Below is a small trained network, with its code and all its weights. Each question gives an input and a target symbol and asks what happens when units are switched off, that is, made to give their printed mean instead of their output.

import numpy as np


def w(rows, s, z=0):
    codes = np.array(rows[::2]) - 128.0
    scale = np.full(codes.shape[1], s)
    scale[-1] = z or s
    return codes * scale


def f(y):
    return y / 2 * (1 + np.tanh(0.7978845608 * (y + 0.044715 * y**3)))


def softmax(a):
    e = np.exp(a - a.max(-1, keepdims=True))
    return e / e.sum(-1, keepdims=True)


def log_softmax(a):
    a = a - a.max(-1, keepdims=True)
    return a - np.log(np.exp(a).sum(-1, keepdims=True))


def net(x, mask):
    ids = ['ΛΞΨαζμστ'.index(c) for c in x.split()]
    T = len(ids)
    res = E[ids] + P[:T]
    u = 0
    for l in range(3):
        r = res
        for j in range(3):
            rows = slice(3 * j, 3 * j + 3)
            q, k, v = (r @ M[l][rows].T for M in (Q, K, V))
            z = softmax(np.where(np.tri(T) > 0, q @ k.T / 3**0.5, -1e9)) @ v
            o = O[l][rows]
            res = res + np.where(mask[u + j], z, o[:, -1]) @ o[:, :-1]
        u += 3
        y = f(res @ A[l][:, :-1].T + A[l][:, -1])
        res = res + np.where(mask[u : u + 4], y, B[l][:, -1]) @ B[l][:, :-1]
        u += 4
    return log_softmax(res[-1] @ U[:, :-1].T + U[:, -1])


Q, K, V, O, A, B = {}, {}, {}, {}, {}, {}
E = w([
[73,116,87,203],'Λ',
[121,81,145,107],'Ξ',
[130,209,134,164],'Ψ',
[67,102,185,189],'α',
[128,75,6,157],'ζ',
[175,201,180,171],'μ',
[104,176,37,95],'σ',
[153,185,108,141],'τ',
],0.021)
P = w([
[254,36,64,201],'0',
[211,84,66,164],'1',
[185,116,80,135],'2',
[163,142,89,123],'3',
[140,161,99,114],'4',
[124,177,105,106],'5',
[108,193,113,103],'6',
[91,203,120,97],'7',
[78,216,126,94],'8',
[65,225,131,92],'9',
],0.0073)
Q[0] = w([
[161,166,153,212],'0.h0',
[131,198,62,158],'0.h0',
[150,189,157,125],'0.h0',
[94,216,129,145],'0.h1',
[186,155,87,143],'0.h1',
[172,170,135,15],'0.h1',
[128,131,145,195],'0.h2',
[67,105,98,223],'0.h2',
[96,177,247,75],'0.h2',
],0.011)
K[0] = w([
[141,112,165,250],'0.h0',
[78,214,80,157],'0.h0',
[65,182,170,123],'0.h0',
[65,163,85,29],'0.h1',
[123,82,103,187],'0.h1',
[1,177,117,129],'0.h1',
[105,167,131,229],'0.h2',
[48,191,95,148],'0.h2',
[106,42,149,149],'0.h2',
],0.0083)
V[0] = w([
[253,190,123,82],'0.h0',
[225,183,7,15],'0.h0',
[220,213,77,83],'0.h0',
[161,86,98,200],'0.h1',
[8,147,177,144],'0.h1',
[111,120,54,72],'0.h1',
[88,152,181,167],'0.h2',
[83,132,242,55],'0.h2',
[118,168,140,195],'0.h2',
],0.0067)
O[0] = w([
[211,42,139,87,112],'0.h0',
[81,39,90,120,154],'0.h0',
[163,188,164,249,145],'0.h0',
[159,150,231,142,201],'0.h1',
[221,80,69,179,72],'0.h1',
[168,59,141,71,157],'0.h1',
[98,106,248,137,117],'0.h2',
[77,171,96,85,1],'0.h2',
[192,154,6,254,162],'0.h2',
],0.0053,0.0063)
A[0] = w([
[95,43,152,192,191],'0.n0',
[158,58,197,183,183],'0.n1',
[166,213,27,65,6],'0.n2',
[90,139,255,249,16],'0.n3',
],0.0082,0.0024)
B[0] = w([
[130,148,136,248,203],'0.n0',
[168,82,128,189,182],'0.n1',
[217,64,125,145,153],'0.n2',
[124,236,119,96,254],'0.n3',
],0.013,0.0063)
Q[1] = w([
[142,187,112,128],'1.h0',
[186,103,170,152],'1.h0',
[47,80,162,111],'1.h0',
[138,117,56,104],'1.h1',
[115,95,196,181],'1.h1',
[50,112,99,194],'1.h1',
[5,189,160,162],'1.h2',
[143,146,148,241],'1.h2',
[57,121,41,192],'1.h2',
],0.011)
K[1] = w([
[53,115,181,51],'1.h0',
[215,115,130,1],'1.h0',
[53,182,114,131],'1.h0',
[154,100,33,139],'1.h1',
[107,161,122,144],'1.h1',
[127,122,79,149],'1.h1',
[66,135,147,178],'1.h2',
[103,150,220,155],'1.h2',
[90,85,77,158],'1.h2',
],0.0082)
V[1] = w([
[246,142,206,78],'1.h0',
[94,141,173,104],'1.h0',
[58,169,93,124],'1.h0',
[177,173,185,126],'1.h1',
[253,141,84,73],'1.h1',
[146,99,152,187],'1.h1',
[98,90,33,156],'1.h2',
[223,21,197,166],'1.h2',
[1,162,199,114],'1.h2',
],0.0077)
O[1] = w([
[134,41,213,137,102],'1.h0',
[171,178,117,210,37],'1.h0',
[20,111,169,62,78],'1.h0',
[122,93,78,60,198],'1.h1',
[188,72,193,151,104],'1.h1',
[124,90,23,185,254],'1.h1',
[82,174,84,106,141],'1.h2',
[43,92,199,72,89],'1.h2',
[152,2,246,175,70],'1.h2',
],0.0048,0.0059)
A[1] = w([
[108,123,55,151,89],'1.n0',
[149,9,114,96,208],'1.n1',
[91,97,177,2,254],'1.n2',
[207,143,221,100,130],'1.n3',
],0.012,0.0046)
B[1] = w([
[97,87,224,68,254],'1.n0',
[85,118,53,118,194],'1.n1',
[63,255,193,148,158],'1.n2',
[165,232,105,67,186],'1.n3',
],0.0097,0.0092)
Q[2] = w([
[112,182,103,57],'2.h0',
[216,26,142,244],'2.h0',
[115,158,8,153],'2.h0',
[198,15,220,86],'2.h1',
[199,138,57,85],'2.h1',
[101,192,138,129],'2.h1',
[168,82,86,114],'2.h2',
[174,191,2,132],'2.h2',
[69,162,147,100],'2.h2',
],0.008)
K[2] = w([
[133,68,136,82],'2.h0',
[191,251,227,143],'2.h0',
[69,172,103,77],'2.h0',
[167,100,74,99],'2.h1',
[145,172,136,103],'2.h1',
[152,149,154,155],'2.h1',
[150,96,56,118],'2.h2',
[153,108,149,106],'2.h2',
[78,177,144,134],'2.h2',
],0.013)
V[2] = w([
[70,73,109,80],'2.h0',
[186,97,152,142],'2.h0',
[96,160,156,169],'2.h0',
[172,108,119,96],'2.h1',
[91,199,113,156],'2.h1',
[101,169,63,91],'2.h1',
[50,110,190,181],'2.h2',
[158,1,169,74],'2.h2',
[130,88,98,48],'2.h2',
],0.0075)
O[2] = w([
[112,125,88,126,148],'2.h0',
[97,181,160,116,109],'2.h0',
[183,127,174,153,125],'2.h0',
[79,171,197,72,94],'2.h1',
[131,101,227,152,214],'2.h1',
[1,44,152,105,154],'2.h1',
[116,175,134,149,120],'2.h2',
[231,162,175,103,8],'2.h2',
[229,118,157,147,86],'2.h2',
],0.0061,0.015)
A[2] = w([
[198,137,92,134,255],'2.n0',
[94,8,140,161,141],'2.n1',
[100,213,176,155,91],'2.n2',
[73,126,233,157,61],'2.n3',
],0.014,0.0086)
B[2] = w([
[118,158,254,123,176],'2.n0',
[184,163,67,156,228],'2.n1',
[151,122,67,94,249],'2.n2',
[151,37,94,92,213],'2.n3',
],0.0097,0.017)
U = w([
[229,70,113,176,124],'Λ',
[54,202,131,212,156],'Ξ',
[37,115,150,50,138],'Ψ',
[126,149,145,107,112],'α',
[138,154,146,123,101],'ζ',
[164,185,96,48,51],'μ',
[200,64,124,2,89],'σ',
[73,54,244,135,251],'τ',
],0.0098,0.012)

Each question gives the input, a string of symbols that net reads in full, and the target symbol t.
The units are the heads (3 rows each of Q, K, V and O) and the neurons (one row each of A and B). Each row of codes is followed by its name. A weight is (code - 128) times the scale printed after its matrix; where a second scale follows, it is the last column's (O, A, B and U).
mask holds one flag per unit, layer by layer, with each layer's heads first. A switched-off unit (its flag False) gives its mean, the last column of its rows in O or B, instead of its output. The means were averaged over made-up inputs and are rounded, as every weight is.
A unit's drop is (log p(t) with every unit on - log p(t) with that unit switched off) / (log p(t) with every unit on - log p(t) with every unit switched off).
The circuit of an input: a set's keep is (log p(t) with only the set's units on - log p(t) with every unit switched off) / (log p(t) with every unit on - log p(t) with every unit switched off). Starting from the 12 units with the biggest drops (on a tie, the unit counted first), units are removed one at a time, each time the one whose removal leaves the highest keep (on an exact tie, the one counted first), for as long as the keep stays at least 0.8.
circuit, biggest first: the units of the circuit, biggest drop first
most important unit: the unit with the biggest drop
k most important neurons of layer l: the k neurons of layer l with the biggest drops, biggest first
input α Λ τ ζ Ξ σ Ξ Ξ μ ζ, target Ξ: circuit, biggest first : 2.n3
input Λ α Ξ, target Λ: circuit, biggest first : 0.n3, 2.n1
input α α μ Λ Ψ τ ζ Λ α, target Ψ: circuit, biggest first : 0.n3, 2.n3, 2.n1
input Ξ ζ Λ Ψ, target μ: circuit, biggest first : 0.h1, 2.n2, 0.n3
input ζ ζ Ξ σ Ξ α ζ, target Ψ: circuit, biggest first : 1.h2, 1.n0
input Ξ Λ σ Ξ Λ Λ σ α Ξ ζ, target Λ: circuit, biggest first : 2.n1, 0.n3
input α Ξ Λ Ψ Ξ σ, target σ: circuit, biggest first : 0.n2, 0.n0
input Λ Λ Ξ α Ξ Ψ σ α Λ α, target Ψ: circuit, biggest first : 2.n3, 0.n3, 2.n1
input Λ Ξ τ τ Ξ Λ Ψ σ Ψ Λ, target Ψ: circuit, biggest first : 1.n0, 2.n3, 1.h0, 0.n2
input Ξ Ξ Ξ Ξ Ξ, target Ψ: 3 most important neurons of layer 0 : 0.n3, 0.n0, 0.n1
input Ξ ζ Ψ, target μ: circuit, biggest first : 0.h1, 2.n2, 0.n3, 0.h0
input Ψ Ξ μ, target μ: circuit, biggest first : 1.n3, 0.n3
input Λ Ψ Λ ζ Ξ ζ, target Ξ: 2 most important neurons of layer 0 : 0.n1, 0.n0
input Ξ Ξ Ψ Ξ μ Ξ σ Λ Ψ, target τ: most important unit : 0.h1
input Ξ ζ Ξ, target Ξ: 2 most important neurons of layer 1 : 1.n0, 1.n2
input Λ σ μ Ψ, target τ: 3 most important neurons of layer 2 : 2.n1, 2.n2, 2.n0
input Ψ ζ ζ Ξ Λ Ξ Ψ Ψ ζ, target Ψ: 2 most important neurons of layer 1 : 1.n0, 1.n1
input Ξ Λ Λ ζ μ Ξ Ψ, target Ψ: 2 most important neurons of layer 1 : 1.n3, 1.n1
input Ψ Ξ Ξ τ σ α Ψ Ψ ζ Λ, target Λ: 2 most important neurons of layer 0 : 0.n0, 0.n3
input α σ Ξ Ξ Ξ Ξ Λ σ Ξ τ, target τ: most important unit : 2.h2
input Λ ζ Ξ Ξ τ Λ τ Ψ σ, target σ: 3 most important neurons of layer 0 : 0.n2, 0.n0, 0.n3
input Λ μ Ψ, target Ψ: 2 most important neurons of layer 2 : 2.n1, 2.n0
input τ Ξ μ, target μ: 2 most important neurons of layer 2 : 2.n2, 2.n3
input Λ Λ Ξ Ψ Λ τ Ξ, target Ξ: 2 most important neurons of layer 0 : 0.n3, 0.n0
input Ξ α α, target Ξ: 3 most important neurons of layer 0 : 0.n3, 0.n0, 0.n1
input σ Ψ Ξ Λ Ξ Ξ α Ξ Ψ ζ, target Λ: 2 most important neurons of layer 2 : 2.n1, 2.n0
input α μ σ Λ α Ψ Ξ, target Λ: most important unit : 1.h2
input Λ Λ α, target Λ: 3 most important neurons of layer 2 : 2.n3, 2.n2, 2.n0
input Ξ Ξ Λ ζ α μ Λ τ, target τ: 2 most important neurons of layer 0 : 0.n3, 0.n2
